[127 122 145 105 147 137 139 128 131 113 131 150 129 165 127 119 133 119
  95 136 169 149 153 137 146 122 122 103 112 147 126 125 139 117 106 132] = (84)
[137 143 163  50 156 147 169 128 124 114 201 163 109 209 114 173  99 117
  90 135 191 147 143 127 152 135  83  80 122 160 119 113 103 122 122 131] = (211)
[102 129 153 139 141 167 124 118 124 130 147 139 118 109 152 138 136 124
 146 151 127 127 122 129  96 142 142 124 113 117 146 121 135 112 136 127] = (194)
[ 87 129  82 197 111 141  79 145 136 139  25  94 169 116 142  50 178 126
 161 127 113 138 130 135 129 101 223 135 105 151 145 140 130 113  91 120] = (140)
[148 136 111 139 119 107 112 125  96 117 138 193 124 104 116 129 144 128
  94 116 144 158 141 140 136 183 154 114  96 134 137  39 186 114 140 115] = (204)
[ 96 186 125 124 138 144 117 129 114 141 119 114 128 193 140 116 136 107
 139 115 183 141 136 148 134  94 158 112 116  96 137 144 111  39 154 104] = (14)
[130 141 127 147 124 129 121 146 142 135 112 146 122 124 102 118 127 136
 124 127 167 129 139 117 139 142 151 124 151 136 118 109 153 113  96 138] = (10)
order: [ 50  80  83  90  99 103 109 113 114 114 117 119 122 122 122 124 127 128
 131 135 135 137 143 143 147 147 152 156 160 163 163 169 173 191 201 209] -> (211)
order: [154 104  96 186 125 124 138 144 117 129 114 141 119 114 128 193 140 116
 136 107 139 115 183 141 136 148 134  94 158 112 116  96 137 144 111  39] -> (14)
order: [131 122 122 103 113 119 160 122  80  83 135 152 127 143 147 191 135  90
 117  99 173 114 209 109 163 201 114 124 128 169 147 156  50 163 143 137] -> (211)
order: [ 39  94  96  96 104 107 111 112 114 114 115 116 116 117 119 124 125 128
 129 134 136 136 137 138 139 140 141 141 144 144 148 154 158 183 186 193] -> (14)
order: [109 122 191 135 169 143 119 122  80 114 209 128 113 114 135  90 160 127
  83 163 103 137 143 173 147 122  99 147 163 156 152 201  50 124 117 131] -> (211)
order: [122 160 119 113 103 122 122 131 137 143 163  50 156 147 169 128 124 114
 201 163 109 209 114 173  99 117  90 135 191 147 143 127 152 135  83  80] -> (211)
order: [127 136 124 127 167 129 139 117 139 142 151 124 151 136 118 109 153 113
  96 138 130 141 127 147 124 129 121 146 142 135 112 146 122 124 102 118] -> (10)

[151 141 113 197 131 134 105 138 158 106 111 117 127 144 122 140 146 174
  86  82 124  82 147 137 165 144] : (84)
[148 139 117 204 158 167 114 138 172 103 100  94 123 128 110 135 147 177
  78  95  96 109 157 106 156 128] : (194)
[147 101 124 206 165 159 111 161 243 114 115 107 126 155  86 132 127 181
  88 117  97  68 158 109 126 117] : (162)
[138 123 158 128 114 100 204 147 167 177  95 117 103 156 128 139 157 148
 172 135 106  94  78 109 110  95] : (121)
[141 150 117 177 148 138 119 128 136 121 110 127 127 135 127 141 139 161
 104  89 158 118 144 128 138 132] : (204)
[106 119 122  48 136 236  83  84 227 161 203 133 126  96 146 117  98 155
 125 102 131 156 104 106 167 156] : (14)
[165 115 115 246 171 148  96 177 247 121 110 127 129 178  88 149 127 215
  84  76 118  39 165 125 133 120] : (140)
[141 150 117 177 148 138 119 128 136 121 110 127 127 135 127 141 139 161
 104  89 133 118 144 128 151 132] : (13)
[156  98 122 228 146 155 104 167 236 106 116 102 126 161  84 133 131 203
  83 106  96  48 156 119 136 125] : (211)
[106 117 100 103 177  95 138 128 123 139 204 110 109 167 114 156 135  78
  96 173  94 148 128 147 158 157] : (34)
[ 48  96 117 102 136 122 104 156 119 131  83 125 228 155  98 203  84 156
 161 167 126 133 106 106 236 146] : (10)
order: [ 78  94  95  96 100 103 106 109 110 114 117 123 128 128 135 138 139 147
 148 156 157 158 167 172 177 204] -> (194)
order: [125 136 119 156  48  96 106  83 203 131 133  84 161 126 102 116 106 236
 167 104 155 146 228 122  98 156] -> (211)
order: [127 148 127 136 135 117 127 139 132 104 118 144 141 138 128 110 177 141
 121 158 119 161 138 150  89 128] -> (204)
order: [ 86 132 127 181  88 117  97  68 158 109 126 117 147 101 124 206 165 159
 111 161 243 114 115 107 126 155] -> (162)
order: [146 236 106 106 133 126 167 161 156  84 203  98 155 228 125  83 131 119
 156 104 122 136 102 117  96  48] -> (10)

[204  49 209 244  14] -> (14)
[ 14 205 244 209  49] -> (93)
[204  14 245 209  49] -> (194)
order: [ 14  49 205 209 244] -> (93)
order: [ 14  49 204 209 244] -> (14)
order: [ 14 244 209  49 204] -> (14)
order: [ 49 209 245  14 204] -> (194)

